55; 92; -224; 194; 72; 162; 306; 185; 135; 16; 225; 25; 428; 250; 181; -13; 315; -142; 108; -24; 48; -387; 187; 93; -619; -300; -110; 369; -106; 351; -384; 82	Y
128; -188; 182; -32; -320; 245; 8; -98; -122; -159; 207; 13; -106; -86; 155; -265; 284; 118; -74; 14; 17; 182; 43; -21; 129; 138; 62; -176; -311; -200; 30; 719	U
-228; -237; 166; -89; 242; 113; 153; -38; -127; 111; 236; 104; 199; -102; -394; 129; 12; 209; 86; 241; 383; -297; -113; -228; -75; -340; -494; 643; 138; 466; 167; 122	T
-126; -334; 246; -389; -22; 179; 346; -173; 46; 168; 85; 235; 99; 416; -113; 54; -120; 214; 242; 178; 357; 106; 154; -267; 116; 10; -403; 81; 289; 325; -184; 460	Y
-28; 269; 219; -125; -262; 648; -1; -170; -112; 134; -201; 269; 290; 43; -47; 61; 670; 280; 400; 53; 377; 80; 77; 376; 184; 67; -645; 497; 122; -128; -196; -93	U
170; -136; 182; -189; -266; 189; -68; -86; 0; -127; 201; 1; -102; -8; 55; -169; 254; 60; -32; -11; -70; 139; 21; 66; 181; 110; 80; -5; -122; -155; 29; 695	S
234; -74; 163; -81; -252; 170; -72; -9; -24; -126; 268; -35; -58; 18; 32; -216; 141; -10; -150; 49; -96; 24; -6; -69; 145; 91; 16; 0; -207; -159; 29; 576	D
159; -102; 253; -161; -376; 294; -104; -68; -26; -133; 120; 24; -111; -78; 103; -234; 192; 143; -88; 68; -50; 97; -11; 19; 301; 235; -70; -25; -77; -208; 86; 616	Y
84; 21; -431; 81; -171; 477; 206; 330; -23; -169; 278; 64; 150; 17; -353; 285; 732; -17; 262; 196; -137; 35; 2; 412; 36; -414; 214; 375; -270; 514; -69; 256	L
-452; -314; -95; 520; 428; 474; 104; -84; -338; -571; 143; -14; 209; 103; -310; 88; 439; 183; 367; -481; 594; 329; 31; 192; 404; -182; 79; 229; -244; -66; -81; -537	C
155; -69; 254; -157; -370; 243; -46; -109; -10; -167; 225; 26; -151; -85; 141; -225; 291; 130; -70; 106; -70; 155; 79; 32; 158; 205; 63; -81; -274; -158; 48; 596	U
-236; -111; -59; -66; 82; -93; 52; 13; -35; -119; 104; 305; 238; -30; -254; 174; 78; -424; 315; 220; 440; -259; -61; 28; -179; -473; -309; 161; -177; 444; 52; -125	T
202; -117; 126; -85; -207; 186; -106; -69; -11; -6; 204; 20; -101; -157; 87; -288; 136; 150; -27; -24; -3; 139; -53; -82; 66; 95; -48; -31; -163; -161; 4; 701	F
-254; -514; -263; 111; 50; 373; 436; -65; -342; -217; 180; 47; 162; 396; 44; 278; 491; 125; 312; -123; 103; -51; -25; -97; -41; -467; 87; -193; -455; 177; 119; 573	C
140; -18; -23; -39; 141; 587; -8; 43; -55; -286; 147; 140; -98; 41; 115; -92; 95; 165; 504; -253; 602; 333; -41; 573; -172; 34; -136; -7; 288; 183; -200; -409	D
-237; 177; 76; -283; -240; 134; 203; 48; -87; -56; -109; 111; 1; -278; -128; -327; 288; 312; -200; 65; 546; -108; -73; 546; -499; 270; -51; 721; 481; 402; -51; -231	L
219; -121; 277; -167; -215; 216; -10; -55; -31; -120; 186; -17; -122; -16; 83; -220; 81; 179; -178; 71; -23; 49; 76; 28; 39; 254; 56; -11; -63; -219; 36; 605	S
129; -153; 237; -122; -237; 245; -117; -66; -17; -123; 169; 26; -104; -65; 61; -151; 134; 89; -10; 151; 5; 119; 11; -37; 149; 154; -5; -49; -135; -168; 126; 613	N
225; 153; 518; 38; 71; -105; 121; -1; -118; -383; 282; -105; 105; -81; -195; -243; 76; 254; -159; 128; 478; -31; 366; 284; -251; -20; -78; 327; 227; 215; 258; -329	B
-206; -573; -48; 116; 151; -73; 480; 64; -164; -124; 230; 50; -81; 293; 158; -62; 144; -151; 189; -236; 803; -178; 298; 84; -430; -65; 55; 174; 179; 261; -378; 189	F
-494; -30; 63; -406; -210; -75; 504; -10; -75; -82; 80; 111; 201; 281; -206; 17; 252; -195; 21; 356; 283; -160; -163; 121; -268; -290; -80; 397; 375; 579; -84; 419	D
154; -272; 191; -195; -269; 282; -64; -81; -106; -96; 197; 31; -8; -17; 104; -147; 200; 102; 17; -15; -58; 62; 62; 8; 197; 62; -9; -108; -195; -229; 38; 816	S
46; -11; 209; -137; 293; -193; 211; -169; 242; -269; 58; -6; 557; 246; -100; -225; -31; -55; -156; 170; 78; -233; -238; -156; -545; -174; -218; 899; 89; 570; 300; 332	L
212; -199; 206; -74; -270; 127; -56; -53; -27; -154; 203; 7; -116; -101; 134; -275; 148; 37; -127; 22; 8; 106; 33; -45; 120; 200; 72; -77; -147; -156; -3; 732	L
152; -122; 220; -201; -250; 246; -114; -42; -45; -130; 172; 32; -70; -45; 13; -198; 92; 146; -73; 69; -83; 150; -20; -9; 153; 209; 4; -50; -83; -233; 57; 679	L
-182; 14; 231; -178; 203; -29; 262; 6; 25; -183; 1; 99; 314; 170; -424; 21; -58; 244; -193; 376; 294; -135; -188; 64; -334; -81; -9; 709; 330; 810; -85; -577	T
305; -65; 226; -86; -299; 189; -82; -40; -63; -72; 197; -5; -56; -17; 49; -273; 144; 76; -109; 23; -75; 94; 1; 29; 116; 155; 58; -53; -169; -219; -42; 583	B
106; 413; 75; 48; -228; 38; -196; -139; -3; 371; 67; 242; 231; -308; -440; -43; 237; 189; -16; 144; 388; -111; -25; -91; -117; -19; -443; 549; -214; 259; -117; -363	B
276; -189; 233; -65; -235; 281; -119; -24; 18; -219; 167; -11; -148; -55; 114; -246; 222; 148; -78; -78; -22; 102; 49; 35; 234; 217; 24; -28; -130; -242; 77; 500	F
-379; -209; 14; 345; 352; -67; 77; -61; 7; 91; -127; -65; 332; -268; -516; 121; -317; -209; 320; 5; 508; -117; -233; -67; -4; -140; -224; 773; 402; 490; 281; -134	B
-152; -35; 338; -20; 223; -42; 328; -319; 117; 234; -183; 153; 8; 186; -176; -160; -226; -139; 357; 4; 808; -103; -41; 207; -622; 185; -354; 782; 560; 469; -64; -125	N
-85; -225; 206; -45; 28; 8; 237; 1; -206; -442; -147; -90; 107; 239; 152; -290; 547; 135; -109; 11; 329; 75; 128; 566; -308; 271; 308; 621; 116; -20; 13; 190	L
-58; -421; -292; 189; 254; 162; 280; 46; -227; -124; 269; 179; 132; 18; -109; -39; 134; -230; 406; -81; 654; 114; 87; 24; -90; -438; -182; 100; -271; 280; -151; 380	T
77; 34; -347; 196; -102; -90; 319; -49; -163; 303; -44; -17; 142; 101; 188; 155; 253; 41; 11; -3; 198; 165; 124; -381; 286; -286; -258; -275; -4; 75; -229; 314	D
-254; -104; 346; -287; -259; 503; 123; 56; -36; -311; -40; 78; 235; 55; 217; -221; 517; -28; -136; 89; 118; -250; -76; 180; -75; 46; -321; 395; 214; 36; 84; 370	T
-128; -228; 257; 260; 210; 96; 311; -233; -233; 244; -337; 64; 243; -42; 362; -230; 185; 137; 238; -234; 514; -136; 456; 232; -520; 63; -189; 118; -129; 215; -186; -328	S
289; -80; 188; -73; -251; 175; -108; -62; -86; -43; 181; -14; -91; -30; 26; -241; 200; 70; -58; -47; -63; 153; 69; -57; 233; 90; -59; -47; -203; -297; 34; 654	F
241; -69; 175; -155; -234; 203; -72; -32; -14; -187; 180; -8; -40; -53; 83; -290; 119; 110; -127; 49; -97; 34; 3; 40; 93; 156; 93; 16; -165; -178; 55; 543	C
201; -172; 216; -101; -207; 250; -82; -44; -52; -159; 293; 5; -135; -120; 61; -326; 98; 174; -148; -24; 22; 149; 21; -61; 55; 222; 28; -46; -176; -186; 37; 707	L
-462; -421; 177; 75; 133; -140; 387; -118; -276; -362; -83; 7; 559; 71; -287; -52; -181; -189; 34; 91; 670; 33; 73; -209; -182; -233; -131; 292; 169; 631; 387; 230	L
159; -227; 242; -130; -284; 246; -139; -12; 35; -102; 157; 14; -48; -33; 110; -256; 190; 23; 2; 82; -95; 111; -7; 44; 145; 183; 75; -72; -137; -166; 14; 735	D
127; -171; 230; -152; -187; 199; -58; -100; 29; -179; 148; 5; -132; 2; 123; -166; 177; 70; -35; -22; -40; 132; 105; 28; 194; 203; 43; -104; -150; -288; 110; 621	S
197; -568; 385; 701; 385; 135; 466; -25; -217; -356; -46; -54; 13; 203; 93; -203; -302; -25; 36; 21; 487; -262; 326; 225; -455; 226; 304; -25; -280; 189; -71; -298	Y
-538; -354; -157; 38; 215; -9; 287; -249; -278; 518; -131; 52; 297; -19; 112; -139; -219; -181; 327; -93; 290; -146; -288; -269; -649; -231; -225; 336; -67; 322; -176; 681	T
189; -139; 177; -17; -220; 199; -40; -18; 24; -115; 156; 6; -126; -49; 135; -225; 245; 141; -70; 153; -76; 157; -27; -20; 189; 155; 32; -80; -148; -193; 6; 736	Y
-197; -246; 314; -116; 153; -78; 350; -86; -355; 266; -130; 158; 261; -117; -70; -265; -372; -44; 46; 261; 559; -194; 311; -26; -388; -64; -385; 96; 77; 164; -67; 240	S
177; -239; 258; -132; -254; 205; -23; -43; -55; -132; 224; 7; -79; -24; 162; -259; 214; 125; -89; 86; -42; 115; 59; -46; 83; 137; 20; -107; -190; -196; 40; 786	U
-93; -221; -164; 86; -278; 442; 106; -169; -89; -169; 4; 278; 2; 185; -83; 356; 484; 17; 576; -444; 549; 58; -77; 288; 382; -201; -247; -180; 105; 65; -149; -162	U
184; -161; 166; 0; -298; 211; 5; -30; -105; -106; 179; -33; -117; -84; 126; -257; 213; 127; -90; 66; -15; 83; -1; 40; 96; 132; 76; -62; -158; -123; 17; 709	Y
222; -93; 178; -135; -304; 187; -123; -13; 5; -80; 283; 9; -87; -113; 64; -250; 172; 125; -119; 40; -70; 59; 4; -42; 116; 146; 38; -49; -197; -180; 1; 621	B
54; -351; 226; 210; 115; 203; 434; 99; -302; 45; 64; 36; -109; -139; 94; -278; 62; -311; -68; 231; 226; -248; 386; -104; -401; -155; -260; -57; -596; 261; 419; 367	U
111; -184; 224; -87; -150; 162; -67; -38; -11; -106; 198; -33; -60; -71; 22; -226; 146; 134; -63; 65; -84; 114; -15; -112; 166; 81; 35; -67; -79; -198; 122; 743	C
-41; 16; 4; 471; 280; 301; 139; 69; -318; -96; 66; -36; 180; 149; -262; 62; -187; -130; 175; -156; 428; -112; 256; 145; -483; 65; 56; 306; -310; 134; -148; -744	F
63; -185; 231; -98; -196; 182; -16; -18; -82; -67; 171; -21; -90; -58; 58; -204; 89; 87; -120; 132; 30; 90; 28; -135; 166; 139; -65; -93; -93; -169; 114; 629	D
123; -165; 218; -65; -232; 147; -56; -58; -39; -59; 180; 11; -113; -67; 107; -244; 177; 40; -14; 37; 64; 136; 41; -43; 75; 150; -5; -113; -156; -224; 65; 699	B
-126; -83; 352; -348; -32; 107; 237; 87; 223; 302; 80; -3; 209; 191; -262; -99; -147; -91; 50; 277; -407; -454; -155; 36; -574; -142; -109; 493; 405; 391; 47; 691	F
189; -191; 176; -40; -195; 268; 52; -59; -85; -93; 160; -12; -92; -15; 32; -117; 110; 65; -42; 37; -17; 19; 27; 26; 107; 111; 40; -41; -135; -164; 67; 668	S
292; -92; 127; -112; -263; 256; -109; 4; -41; -86; 152; 9; -39; -25; 94; -186; 178; 100; -45; -13; -9; 80; 93; -29; 193; 147; -99; -1; -130; -297; 38; 599	F
213; -105; -2; 225; 296; -31; 341; 38; -321; -109; 261; -154; -21; 141; 243; -436; 319; -197; -186; -253; 292; -56; 179; 79; -508; -224; -75; 411; -321; 160; -78; 98	U
264; -182; 240; -49; -252; 174; -59; -3; -79; -25; 187; -39; -34; -55; 71; -224; 164; 110; -81; 53; 34; 38; 42; -26; 102; 146; -30; 44; -40; -205; 33; 708	B
-167; 34; 200; -87; -57; 191; 279; -289; 183; -112; -60; 245; 113; 127; -251; -28; 107; 309; 106; -143; 561; 177; 78; 40; -1; 92; -246; 68; 254; 321; -14; -241	S
183; -156; 162; -131; -224; 208; -7; -2; -6; -169; 234; -9; -136; -86; 74; -254; 192; 68; -101; 161; -62; 83; -17; -15; 129; 127; 121; 18; -167; -89; 54; 726	C
129; -316; 0; -186; 283; -111; 299; -22; -109; 190; -91; 92; 47; 247; 265; -351; -297; 159; -19; -190; 460; 197; 285; 30; -242; 181; -76; -67; 305; -56; -529; 132	S
-247; -113; 38; 71; 43; 294; 559; 197; -510; -423; 36; -120; 44; -68; -117; -49; 312; -76; -56; 401; 297; -183; -152; 515; 79; -285; 18; 582; 235; 388; 64; 108	Y
-655; -412; 230; 83; 71; 124; 237; -99; 85; 123; -16; -9; 421; 178; -161; 12; 302; 80; 173; 63; 57; 83; 137; -433; -34; -149; -204; 51; 1; 70; 249; 883	D
-204; 374; 130; -579; -68; 120; -190; -154; 329; -144; 101; 311; -16; 108; 142; -111; -71; 204; -37; -205; 420; 23; 102; -8; -429; 328; -425; -42; 179; -89; 10; -545	S
245; -165; 147; -115; -268; 181; -85; 47; 27; -218; 218; -2; -85; -4; 57; -181; 159; 28; -100; 140; -36; 96; 114; -24; 151; 212; 173; -41; -190; -151; 55; 605	C
146; -269; 170; -135; -252; 241; 20; -22; -78; -167; 228; 43; -78; -13; 74; -190; 220; 66; -7; 94; 39; 156; 38; 8; 127; 122; 61; -46; -152; -83; -8; 821	L
-47; -383; -44; 66; -289; 218; 390; 244; -627; -56; 263; -73; 324; 576; 49; 100; 629; -64; -77; 8; 568; -115; 383; -32; -361; -189; -53; 175; -7; -25; -257; 705	D
